(in the rows, 128 means zero)
Each row of numbers belongs to one of the objects below and depends on some of the facts about them. Some rows are named. Which object is each other row?

Facts:
σ: belongs to class; α: is of sort; Δ: hangs directly under; τ: is directly followed by
bibror: σ a; α 646; Δ trifim; τ groli
bodriral: Δ satupam; τ vagri
brabos: σ a; α 909; Δ gretro; τ grusagrin
bradrok: σ b; α 221; Δ flenas; τ grekedok
braplu: σ a; α 909; Δ zibrul
brevapu: σ a; α 758; Δ stebro; τ stozar
brevun: σ a; α 284; Δ vabror
briskas: σ b; α 221; Δ fostibu; τ stibre
brutasim: σ b; α 221; Δ deplen
bruzigel: Δ satupam; τ fekal
busis: Δ dafes
darok: Δ mugre
degra: σ c; α 646; Δ flaga; τ stifli
deplen: Δ flifesom
deplir: σ a; α 454; Δ bodriral; τ roklol
devi: σ a; α 221; Δ loflom; τ drostofler
dodim: σ c; α 888; Δ medral; τ maplites
doklu: σ a; α 758; Δ darok; τ vezi
doplis: σ a; α 646; Δ faster
doros: σ c; Δ radru; τ rutrus
dreflen: σ b; α 646; Δ vabror; τ vupluk
drepodrin: σ a; α 454; Δ fekal; τ kleplis
dretiska: σ a; Δ deplen; τ drilus
drilus: σ a; Δ deplen; τ gruzom
driste: σ a; α 909; Δ drufliflek; τ zudrar
drostofler: σ b; α 852; Δ loflom; τ skidol
drufliflek: Δ mugre; τ darok
druvime: Δ furete; τ minele
duna: σ a; Δ stebro; τ rustil
faster: Δ plukibrin; τ trifim
fekal: Δ satupam
femum: σ c; α 852; Δ faster; τ klibral
festan: Δ giras; τ grodrul
flasafu: σ c; α 221; Δ fliklis
flebim: σ a; α 284; Δ gupli
fledropus: σ c; α 723; Δ grodrul
flenas: Δ flifesom; τ deplen
flever: Δ buben; τ sefli
flikobo: σ a; Δ deve
fludru: σ b; α 454; Δ flever; τ kluklar
fostibu: Δ gretro; τ molol
fumok: σ b; α 852; Δ karil
fustos: σ a; α 454; Δ gupli; τ tumul
gostutal: σ c; α 284; Δ stelis
gratek: σ a; α 888; Δ sefli; τ pligik
grekedok: σ b; α 758; Δ flenas
grekletil: σ a; α 909; Δ flever; τ fludru
grenos: σ a; α 758; Δ nogrozem; τ mobror
grodrul: Δ giras; τ zibrul
groli: σ b; α 954; Δ trifim
gromum: σ a; α 954; Δ fekal
grufoplar: σ a; Δ pelan; τ kostar
grukli: σ c; α 954; Δ drufliflek; τ driste
gruko: σ a; α 221; Δ busis
grusagrin: σ c; Δ gretro; τ vinel
gruzom: σ c; α 852; Δ deplen; τ mobem
gula: σ b; α 909; Δ bodriral
guma: σ b; Δ plukibrin; τ ladre
gupli: Δ fliklis; τ platu
karil: Δ radru
kefla: σ a; α 221; Δ druvime; τ medrukle
keken: σ a; α 454; Δ zibrul; τ lavi
klastudri: σ b; α 758; Δ loflom; τ trofen
kleplis: σ a; α 284; Δ fekal; τ totrel
klibral: σ a; α 284; Δ faster; τ nuska
kluklar: σ a; α 758; Δ flever
kostar: σ b; α 221; Δ pelan; τ pluburol
kovetrek: σ a; α 954; Δ skadrozas; τ stoklur
ladre: Δ plukibrin
lagaru: σ a; α 758; Δ busis; τ ralem
lari: σ a; α 723; Δ vabror; τ vatri
lavi: σ b; α 888; Δ zibrul; τ resun
loflom: Δ satupam; τ bodriral
loplam: σ b; α 758; Δ giras
lotregran: σ a; α 954; Δ flever; τ skaster
maplites: σ a; α 723; Δ medral
medral: Δ deve; τ flikobo
medrukle: σ a; α 454; Δ druvime
megi: σ a; α 454; Δ deve; τ pleplas
mepus: σ c; α 758; Δ bruzigel; τ plivol
mibrir: σ a; α 852; Δ gupli; τ fustos
minele: σ a; α 954; Δ furete
mobem: σ a; α 646; Δ deplen; τ brutasim
mobror: σ c; α 852; Δ nogrozem; τ stuluk
molol: σ a; α 221; Δ gretro
nafal: σ a; α 284; Δ rarel; τ rogrom
natrevom: σ b; α 221; Δ gupli; τ mibrir
neflik: σ a; α 758; Δ skadrozas; τ stapli
nosol: σ c; α 954; Δ bodriral; τ deplir
novum: σ b; α 888; Δ fliklis; τ flasafu
nuska: σ c; Δ faster; τ doplis
padi: σ b; α 284; Δ busis; τ lagaru
pelan: Δ dafes; τ zibre
platu: σ c; α 723; Δ fliklis; τ skiplim
pleklom: σ a; α 852; Δ busis; τ padi
pleplas: σ a; α 954; Δ deve; τ sizadrik
pligik: σ c; α 909; Δ sefli; τ zazem
plivol: σ a; α 954; Δ bruzigel
pluburol: σ a; α 888; Δ pelan
raflal: σ b; α 909; Δ fostibu; τ stupum
ralem: σ c; Δ busis; τ skigram
rarel: Δ stebro; τ brevapu
resun: σ b; α 723; Δ zibrul; τ braplu
retrado: σ a; α 888; Δ buben; τ stivel
ridridrus: σ a; Δ fekal; τ gromum
rogrom: σ a; α 221; Δ rarel
roklol: σ a; α 888; Δ bodriral; τ gula
rustil: σ a; α 646; Δ stebro
rutrus: σ c; α 954; Δ radru; τ steda
samam: σ a; α 909; Δ bruzigel; τ mepus
sefli: Δ buben; τ retrado
sizadrik: σ a; α 646; Δ deve; τ medral
skadrozas: Δ dafes; τ pelan
skaster: σ b; α 723; Δ flever; τ grekletil
skidol: σ a; α 646; Δ loflom
skigram: σ b; α 646; Δ busis; τ gruko
skilar: σ a; α 221; Δ nogrozem; τ grenos
skiplim: σ a; α 454; Δ fliklis; τ novum
skoduk: σ b; α 954; Δ flifesom; τ flenas
skuplim: σ a; α 646; Δ giras; τ loplam
stalam: σ a; α 284; Δ nogrozem; τ skilar
stapli: σ a; α 888; Δ skadrozas; τ stegrasu
steda: Δ radru; τ karil
stegrasu: σ a; α 909; Δ skadrozas; τ kovetrek
stibre: σ b; Δ fostibu; τ raflal
stibrir: σ b; α 954; Δ steda
stifli: σ c; Δ flaga
stivel: σ a; α 646; Δ buben
stogros: Δ dafes; τ skadrozas
stoklur: σ c; Δ skadrozas
stozar: σ a; α 723; Δ stebro; τ duna
stuluk: σ c; α 646; Δ nogrozem
stupum: σ a; α 723; Δ fostibu; τ vamor
tetru: σ a; α 758; Δ ladre
tofabok: σ a; α 909; Δ grodrul; τ fledropus
totrel: σ b; α 852; Δ fekal; τ ridridrus
trifim: Δ plukibrin; τ guma
trinos: σ a; α 758; Δ buben; τ flever
trofen: σ c; α 954; Δ loflom; τ devi
tromoke: σ b; Δ vubos
trudral: σ b; α 909; Δ steda; τ stibrir
tumul: σ b; α 954; Δ gupli; τ flebim
vabror: Δ giras; τ festan
vagri: σ b; α 646; Δ satupam; τ bruzigel
vamor: σ b; α 954; Δ fostibu
vatri: σ a; α 852; Δ vabror; τ dreflen
vezi: σ a; α 909; Δ darok
vinel: σ a; α 954; Δ gretro; τ fostibu
vopli: σ a; α 646; Δ darok; τ doklu
vubos: Δ furete; τ druvime
vupluk: σ a; α 221; Δ vabror; τ brevun
zazem: σ b; α 284; Δ sefli
zibre: σ a; α 758; Δ dafes; τ busis
zibrul: Δ giras; τ skuplim
zotruk: σ a; α 723; Δ flifesom; τ skoduk
zudrar: σ b; α 758; Δ drufliflek

Named rows:
[163  86 138 124 127 173 137 123 151 145 127 139 129 165 124 104 100 133
 171  92 131 138 160  96 124 135 107 128 140 137 141 104 127 137 182 155
 158 201 117 151 123 141 140 158 100 152 114 113 117 110 124 144 168]: kostar
[135 124 110 133 133 105 128 106 114 133 159 129 114 123  99 123 118  89
 131  74  99 100 120 168  82 133 139 188 134 104 169 145  93 120  99 160
 110 142 108 158 106  68 126 140 202 119 168 124 120 147 109 105 195]: gruko
[156 103 122 124 156 185 180 158 134 152 110 158 119 139 143  80  90 162
 168 125 110 142 141 138 139 174 134 128 108  95 159  98 126 146 170 140
 126 228 112 154 124 159 140 119  96 174 102 103 114 108 151 130 163]: zazem
[117 106 120 136 186 123 153 139  94 118 116 136 152 111 128 162 179 125
 136 111 102 120 124 228  90 185 158 180  76  98 182 105  82 150 133 132
 117 183 103 158 128 113 147 138 178 165 135 116 144 173 135 135 189]: klibral
[ 80 128 128 148 202 115 150 126 104 116 120 148 141 118 124 168 187 128
 110  92 129 134 117 219  94 183 145 156  90  85 159 103  67 122 145 107
 115 137  83 156 136 104 145 146 192 152 114 127 145 152 128 125 169]: bibror
[117 141 113 148 185 104 162 125 101 140 120 145 133 110 147 141 145 111
 114 111  95 121 105 195  81 191 144 160  97  89 165 117  83 133 133 117
  83 135 115 173 143 100 150 132 188 140 124 139 124 154 128 112 187]: doplis
[ 88 145 143 129 148  61 107 101 119 126 160  99 112 125 110 161 142 116
 140 116 110 103 108 157 123  82 122 148 144 123 164 142  93 147  82 156
  89 164 158 139 121  75 112 149 173 118 193 142 106 195  71 119 214]: stozar
[116 117 131 129 161  95 144 116 110 111 128 110 136 122 126 165 176 123
 126 106 117 115 120 203 102 167 143 167  92 122 161 114  84 135 114 133
 112 155 104 138 139 107 128 131 178 155 141 129 143 180 115 133 178]: doklu
[152 103 127 127  91 146 145 138 145 132 117 112  96 151 153  85 104 167
 168 132 101 131 128  88 157 141 115 137 132 124 142 108 141 123 133 154
 141 237 112 117 114 146 108  91  90 157 147 126 136 105 138 139 138]: totrel
[140 109 144 138 121 177 129 138 131 123 141 134 157 155 149  99  88 152
 123 140 155 159 146 132 138  81 118 151 127 140 115 103 133 136 139 110
 166 177 149 138 117 175 149 143  92 138  99  87 154 100 137 126  81]: dodim
[125 115 125 127 153 100 110  98 123 102 134 116 149 138 105 152 168 105
 125  74 121 110 133 177 103 142 133 170 102 122 171 130  87 121 124 142
 120 172 106 135 126 103 139 161 187 143 157 124 150 170 111 117 187]: stapli
[154 132 144 112 131 134 152 121 169 148 122 111  98 152 139  97  73 170
 133 100 132 137 131  87 148 166 124 120 138 131 132 120 122 121 165 115
 108 159 102 135 158 155 108 117  99 145 101 127 108 106 125 137 132]: raflal
[118 118  96 148 133  96 151 132  90 122 140 124 100 111 135 136 158 119
 125 122  82 107 103 194  78 162 149 204 113  93 164 115  97 114  85 162
 116 172  84 149 111  75 108  83 190 146 165 134 137 148 130 130 180]: gromum
[118 156 124  95  95 136 103 145 145 123 117 154 130 117 119 123 108 115
 120 174 144 124 142  61 182  92 132  42 160 136  81 162 200 115 126 114
 134  33 160  77 130 147 116 121  73  90 112 145 116  95 154 114  51]: flenas
[133 152 122 110  83 140 104 152 143 130 112 146 138 116 112 125 126 113
 123 173 148 129 137  62 162  90 122  53 154 152  73 157 198 115 131 116
 147  24 160  81 125 150 121 122  80  94 106 142 122  99 153 124  51]: buben
[158 133 147 122 122 132 137 116 164 150 141 107  93 156 121 100  84 164
 150 116 128 144 128  64 159 123 114 104 158 145 126 121 137 120 158 116
 111 173 134 127 137 133 124 148  99 134 125 138  98 107  96 124 137]: guma
[150 132 116  90  83 155  70 116 153 117 115 163 158 152  99 116 126  77
 117 121 145 115 168  45 161  85 109  53 157 153  79 160 202 100 152 131
 173  22 137  80 124 143 128 153  84  90 103 136 136  76 169 113  48]: skadrozas
[115 123 107 121  65 130  95 151 123 110 101 145 121 140 146 143 182 102
 123 182 123 123 138  51 155  78 115  67 175 154  58 128 207  99 121 135
 171  41 133  72 117 135 107 118  73  90 108 158 142  73 175 141  44]: bodriral
[143 155 119 110  76 137 101 146 138 134 110 150 128 106 131 112 101  99
 116 172 141 123 138  47 162 102 123  56 158 159  63 164 202 120 123 125
 136  12 178  93 125 148 127 110  78  83 113 154 118  88 154 118  55]: karil
[149 151 137 121 110 142 136 126 162 136 155 114 130 164 142  92  54 146
 103 157 147 149 136  89 148  70 120 130 162 152 112 131 154 132 121 106
 115 162 175 144 133 148 143 152  97 125 111 113 127 103 113  99  94]: nuska
[116 150 146 109 109 143 102 161 138 119 108 136 145  92 107 146 141 144
 123 176 179 145 136  93 175  97 141  36 132 158  69 153 182 133 149  99
 152  14 168  69 129 157 127 117  76 100  99 138 118 115 133 132  34]: vabror

Rows to name:
No name comes twice in this set of rows, the named rows included.
[119 164 134 142 132  66 123  81 127 127 146  91 113 110 122 147 135 113
 111 103 115 119 102 137 101 134 123 150 132 136 140 146  93 126 100 121
  78 119 143 142 141  81 129 142 185 114 167 153 122 170  82 109 173] => duna
[170 130 109 133 100 181 151 150 125 149 156 140 124 139 143  72  38 136
 132 167 132 143 136 115 106  83 128 170 159 136 123 124 155 150 116 143
 137 166 164 173 113 145 145 129 104 127 113 100 125  89 127 123 107] => flasafu
[135 124 149 142 111 155 129 115 152 119 151 117 140 163 129 111  91 154
 106 137 165 161 140  96 143  60 111 133 153 156 103 113 138 129 138  98
 146 146 159 133 130 155 148 159  95 125  98 110 143  99 110 119  83] => doros
[157 113 132 118 121 167 146 143 152 117 142 125 146 140 153  68  49 152
 116 164 123 149 140 133 151  95 132 150 121 131 134 126 143 154 113 129
 135 204 169 135 124 175 143 121  89 149 123  97 146 104 141 109 107] => gruzom
[109 144 143 145 134  70 103  90 109 144 161  87 117 109 121 142 139 109
 138 111 114 104 101 145 107  99 117 170 143 147 153 148  93 156  82 162
  95 164 173 151 117  81 126 142 175 104 199 141 102 198  68 123 207] => stupum
[114 133 126 107  89 157  69 122 145 116 114 168 160 142  98 122 135  88
 118 127 164 121 160  55 174  75 112  49 153 141  69 155 183  96 147 123
 171  13 131  69 113 152 119 146  83  86 107 133 137  68 166 114  36] => stogros
[113 141 147 135 147  66 120  95 129 114 147  83 122 118 113 175 176 121
 116 104 127 124 107 156 111 131 134 144 120 153 149 129  89 123 115 123
  96 133 132 133 144  86 125 161 181 131 151 150 128 186  83 119 178] => drilus
[180 122 136 143 115 162 155 132 147 164 129 124 106 129 145  81  76 161
 164 120 117 144 138  83 129 151 112 128 130 138 134 123 130 140 161 144
 120 200 136 149 123 148 139 118  94 141 137 123 117 114 120 127 151] => novum
[102 104 137 136 146 101  95  77 116  91 141 114 154 130  97 137 161 113
 126  59 124 113 126 182 125 138 124 172  85 112 167 131  67 116 113 147
 136 180  97 109 111 110 128 129 187 147 171 110 158 162 118 121 166] => pleklom
[171  72 119 125 148 201 146 137 132 144 109 165 143 168 125  84 106 142
 170  87 116 139 169 130 119 171 118 138 108 101 160  96 122 132 196 149
 161 221  94 149 120 157 158 144 105 171  93  95 140  95 159 132 149] => padi
[186 111 100 131 136 191 166 142 145 176 131 168 109 153 118  65  68 133
 157  81 112 138 150 103  96 181 123 145 142 106 148 106 137 111 190 138
 133 169  84 170 121 137 144 130 125 142  86 110 117  61 150 111 154] => skigram
[156 101 162 135 113 147 130 117 143 156 140 103 115 151 119 128 106 151
 189 120 146 139 140  76 134  91 100 124 161 169 132 117 134 152 147 160
 151 197 154 148 120 135 126 162  85 134 144 125 102 142  75 157 174] => skaster
[163 131 133 113 115 156 144 125 155 122 131 118 146 166 159 111  75 148
 103 140 157 152 148 115 121 121 126 148 137 159 108 102 133 134 141  96
 140 131 132 153 160 172 142 136  96 145  76 100 150 106 139 132  81] => pligik

The same objects again, as new rows of numbers:
Some rows with their names:
[116 121 162 121 110  64 126  86 172 137 135 173 175 152 131 178 181  55
 107  91 134  68 133 152 158 140 128 147]: grekletil
[114 121 134 129 108  91 149 107 176 120 131 167 182 135 138 162 151  73
 100  99 163  90 153 137 129 142 113 161]: drepodrin
[ 72 158 138 106  91  97 126 112 169 145 144 158 149 148 174 189 184  56
  88  79 137 100 136 148 150 177 111  94]: roklol
[128 164 146 117 115  90 132  90 153 126 137 173 157 140 143 176 191  68
 107 104 126  86 113 144 165 146 118 149]: kluklar
[128 133 148 138 118  84 136  99 161 122 131 171 181 151 146 165 171  74
 105 103 167  99 140 144 142 131 124 169]: stalam
[ 97 151 142 114 101  77 125 100 157 152 159 164 153 190 176 187 205  68
  98  83 153 110 140 152 153 168 122 123]: gratek
[132 146 142 128 120  89 142  94 159 123 132 172 168 146 140 167 175  71
 108 106 147  91 125 145 155 136 117 167]: fustos
[122 160 149 135 116 110 137 114 161 101 122 170 177  94 135 160 152  72
  98 107 146  91 119 129 143 145 113 132]: skidol
[122 184 150 138 123 103 129 110 142 117 134 176 158 125 163 171 187  67
 100 106 150 110 103 138 161 153 116 126]: rogrom
[140 167 153 142 126 101 134 102 147 105 128 176 169 116 140 165 174  74
 107 112 144  95 106 136 156 136 121 152]: doplis
[133 131 147 133 114  81 135  89 158 122 135 166 182 159 137 170 175  79
 109 101 159  92 140 144 141 131 127 167]: dretiska
[133 158 152 133 122  94 135  98 155 117 126 177 166 123 139 168 181  66
 107 107 136  87 109 143 162 137 119 152]: flebim
[129 115 139 166 111  84 134 102 161 129 128 148 170 147 161 178 168  58
 116 107 162  91 137 155 141 136 120 173]: grufoplar
[143 166 152 141 128  96 135 102 147 108 128 177 174 122 137 162 175  78
 106 112 151  99 111 136 153 134 121 155]: mobem
[118 151 163 134 124 118 150  98 145 153 160 183 141 175 132 152 106  95
 127 118 137  90 124 139 161 142 161 170]: fludru
[ 96 163 174 133 101 131 117 107 134 167 172 149 141 186 151 180 123  93
 107  96 132 101 135 148 154 157 171 124]: tumul
[143 167 168 142 103 128 140  97 141 122 122 160 148 101 189 175 113  36
 161 126 165  92 147 157 166 144  90 100]: stoklur
[ 67 112 164 116  95 123 152 122 175  97 126 180 180 132 109 181 122 119
 158 100 165  97 186 131 124 159 133 126]: loflom
[ 89 140 173 118 115 123 144 109 154 101 129 188 165 143 123 188 159 115
 171 111 149 101 156 144 155 152 138 143]: deve
[ 70 132 168 111  98 133 150 122 169  94 122 183 167 111 110 185 130 112
 160 103 141  92 164 132 142 164 128 115]: bruzigel
[ 89 141 175 119 114 122 145 108 153 101 128 187 164 144 120 187 158 119
 170 113 150 100 158 144 154 151 140 140]: stebro

Which object is each row?
No name comes twice in this set of rows, the named rows included.
[ 89 141 133 147 100  87 126 111 158 159 141 144 137 168 211 193 200  42
 106  93 153 108 131 166 155 171 113 119] => stapli
[107 143 166 152 117 133 147 119 155 138 150 171 160 148 132 145  76 100
 114 114 161  99 139 126 136 145 158 152] => vagri
[106 178 166  97  90 111 134  97 145 148 157 176 151 173 209 182 142  53
 139  96 189 122 178 155 157 166  97  69] => dodim
[108 183 152 130 126 120 130 120 146 117 121 178 170 133 173 170 191  70
  84  96 162 129 113 149 165 131 120 147] => vupluk
[117 166 154 121 124 116 133 107 161 117 110 178 174 124 153 171 184  61
  90  98 141 103 115 154 169 117 122 172] => brevun
[108 153 152 126  94  95 111 100 148 134 146 143 170 165 159 196 193  71
  95  84 148 105 140 151 145 149 132 127] => pleplas
[146 154 167 149 103 124 141  97 142 123 123 160 155 115 191 173 110  46
 164 123 177  96 155 157 159 139  90 111] => ralem
[110 127 143 132 108  91 139 108 173 116 126 166 184 125 136 163 149  69
  98  97 158  88 142 134 133 144 115 149] => kleplis
[111 157 153 123  97  98 111 100 145 133 146 145 166 159 157 195 196  70
  94  86 139 101 132 149 149 151 131 125] => vinel
[121 140 135 152 111  98 135 104 160 131 124 151 147 132 171 181 180  49
 113 108 138  92 118 158 159 147 111 155] => zibre
[ 89 112 159 167 111 120 147 120 153 112 121 163 148 137 156 197 151  96
 187 122 164 104 154 156 149 154 131 147] => skadrozas
[121 167 147 144 121  94 133 111 144 119 138 172 171 146 171 167 183  76
 101 104 172 119 121 139 147 147 118 139] => skilar
[107 160 142 138 111 103 136 121 161 115 133 167 171 119 160 164 164  72
  93  98 164 109 126 132 137 160 112 119] => devi
[125 171 153 134 128 118 132 110 149 109 112 179 178 122 151 164 174  72
  95 104 156 112 113 147 162 117 121 170] => skuplim
[128 158 145 128 121  97 141  97 161 118 126 175 159 126 143 169 178  67
 107 107 131  89 113 145 164 137 110 159] => medrukle

